Here is a tiny trained network, its code and every weight. The questions are about switching its units off for an input and a class, where a switched-off unit gives its printed mean instead of its output.

import numpy as np


def w(rows, s, z=0):
    codes = np.array(rows[::2]) - 128.0
    scale = np.full(codes.shape[1], s)
    scale[-1] = z or s
    return codes * scale


def f(y):
    return np.maximum(y, 0)


def log_softmax(a):
    a = a - a.max(-1, keepdims=True)
    return a - np.log(np.exp(a).sum(-1, keepdims=True))


def net(x, mask):
    res = np.array(x, float).reshape(1, 7) / 4 @ E
    y = f(res @ A[0][:, :-1].T + A[0][:, -1])
    res = res + np.where(mask, y, B[0][:, -1]) @ B[0][:, :-1]
    return log_softmax(res[-1] @ U[:, :-1].T + U[:, -1])


A, B = {}, {}
E = w([
[124,254,139],'x0',
[128,128,128],'x1',
[128,128,128],'x2',
[57,129,105],'x3',
[106,117,202],'x4',
[128,128,128],'x5',
[128,128,128],'x6',
],0.012)
A[0] = w([
[91,156,121,80],'neuron 1',
[91,115,251,166],'neuron 2',
[146,135,66,235],'neuron 3',
[159,106,134,170],'neuron 4',
[130,67,119,253],'neuron 5',
[137,130,101,181],'neuron 6',
[115,132,125,117],'neuron 7',
[144,134,72,230],'neuron 8',
[151,159,148,133],'neuron 9',
[130,69,119,251],'neuron 10',
[115,124,143,123],'neuron 11',
[115,113,120,141],'neuron 12',
[52,198,116,53],'neuron 13',
[135,132,99,196],'neuron 14',
[81,81,106,150],'neuron 15',
[160,101,134,178],'neuron 16',
[159,105,134,172],'neuron 17',
[114,116,122,131],'neuron 18',
[160,143,140,137],'neuron 19',
[135,130,103,184],'neuron 20',
[164,172,147,126],'neuron 21',
[187,177,154,123],'neuron 22',
[104,136,123,113],'neuron 23',
[122,210,140,160],'neuron 24',
[132,130,131,126],'neuron 25',
[184,155,149,140],'neuron 26',
[161,159,143,125],'neuron 27',
[196,98,144,189],'neuron 28',
[95,110,115,124],'neuron 29',
[151,134,123,203],'neuron 30',
[110,135,124,112],'neuron 31',
[112,122,184,148],'neuron 32',
[146,115,132,154],'neuron 33',
[157,100,132,181],'neuron 34',
[103,106,117,134],'neuron 35',
[175,94,137,191],'neuron 36',
[124,140,116,142],'neuron 37',
[160,97,134,180],'neuron 38',
[65,68,98,151],'neuron 39',
],0.016,0.0031)
B[0] = w([
[146,120,93,169],'neuron 1',
[120,1,137,251],'neuron 2',
[133,200,121,207],'neuron 3',
[113,127,101,182],'neuron 4',
[33,137,131,247],'neuron 5',
[125,151,137,164],'neuron 6',
[129,119,123,139],'neuron 7',
[133,192,122,200],'neuron 8',
[152,120,154,183],'neuron 9',
[37,136,130,244],'neuron 10',
[128,112,128,145],'neuron 11',
[118,132,142,156],'neuron 12',
[183,112,50,230],'neuron 13',
[132,160,122,168],'neuron 14',
[98,136,176,212],'neuron 15',
[109,125,98,190],'neuron 16',
[113,127,100,183],'neuron 17',
[122,129,141,150],'neuron 18',
[132,137,151,169],'neuron 19',
[127,152,134,162],'neuron 20',
[163,128,165,203],'neuron 21',
[157,134,180,220],'neuron 22',
[129,111,117,149],'neuron 23',
[244,123,117,254],'neuron 24',
[129,126,131,133],'neuron 25',
[138,139,170,199],'neuron 26',
[147,130,158,184],'neuron 27',
[107,134,73,223],'neuron 28',
[122,128,156,166],'neuron 29',
[126,155,131,168],'neuron 30',
[129,117,117,144],'neuron 31',
[124,72,133,184],'neuron 32',
[120,127,112,160],'neuron 33',
[104,127,100,190],'neuron 34',
[116,130,152,168],'neuron 35',
[105,125,85,210],'neuron 36',
[139,132,117,148],'neuron 37',
[107,120,96,195],'neuron 38',
[91,136,191,236],'neuron 39',
],0.068,0.0085)
U = w([
[86,206,20,80],'0',
[181,225,232,69],'1',
[94,226,229,235],'2',
[174,192,14,237],'3',
[86,67,29,184],'4',
[176,86,255,177],'5',
[92,86,244,16],'6',
[172,59,35,7],'7',
],0.0049,0.0019)

Each question gives the input, the list of numbers given to net, and the class t.
The units are the neurons (one row each of A and B). Each row of codes is followed by its name. A weight is (code - 128) times the scale printed after its matrix; where a second scale follows, it is the last column's (A, B and U).
mask holds one flag per neuron, in row order. A switched-off neuron (its flag False) gives its mean, the last column of its row in B, instead of its output. The means were averaged over made-up inputs and are rounded, as every weight is.
A unit's drop is (log p(t) with every unit on - log p(t) with that unit switched off) / (log p(t) with every unit on - log p(t) with every unit switched off).
The circuit of an input: a set's keep is (log p(t) with only the set's units on - log p(t) with every unit switched off) / (log p(t) with every unit on - log p(t) with every unit switched off). Starting from the 12 units with the biggest drops (on a tie, the unit counted first), units are removed one at a time, each time the one whose removal leaves the highest keep (on an exact tie, the one counted first), for as long as the keep stays at least 0.8.
units of the circuit, in order: the units of the circuit, biggest drop first
unit that matters most: the unit with the biggest drop
k most important neurons: the k neurons with the biggest drops, biggest first
drop of u: that unit's drop, to one decimal
input [-1,-8,3,1,-2,-6,-8], class 2: units of the circuit, in order : (neuron 13; neuron 2)
input [-8,-3,5,3,2,5,5], class 6: units of the circuit, in order : (neuron 39)
input [-5,-4,1,1,2,-4,3], class 6: 2 most important neurons : (neuron 39; neuron 13)
input [0,7,-4,8,0,2,6], class 2: units of the circuit, in order : (neuron 2; neuron 39)
input [-8,8,-6,1,1,-1,8], class 6: 3 most important neurons : (neuron 39; neuron 15; neuron 13)
input [7,-7,6,1,6,-3,2], class 7: 2 most important neurons : (neuron 13; neuron 39)
input [-3,-1,1,0,7,-3,-1], class 4: 3 most important neurons : (neuron 22; neuron 26; neuron 21)
input [0,6,-8,-5,-1,-2,0], class 0: 2 most important neurons : (neuron 24; neuron 39)
input [4,-1,7,-2,1,-4,6], class 5: 2 most important neurons : (neuron 3; neuron 8)
input [-8,0,-6,2,-6,-8,5], class 2: 2 most important neurons : (neuron 39; neuron 15)
input [7,-5,8,-3,0,3,-4], class 1: drop of neuron 2 : 0.7
input [7,6,-1,0,-6,1,5], class 1: drop of neuron 21 : 0.2
input [1,-5,7,-5,4,3,2], class 5: drop of neuron 13 : 0.8
input [-8,0,7,5,0,7,5], class 2: unit that matters most : neuron 2
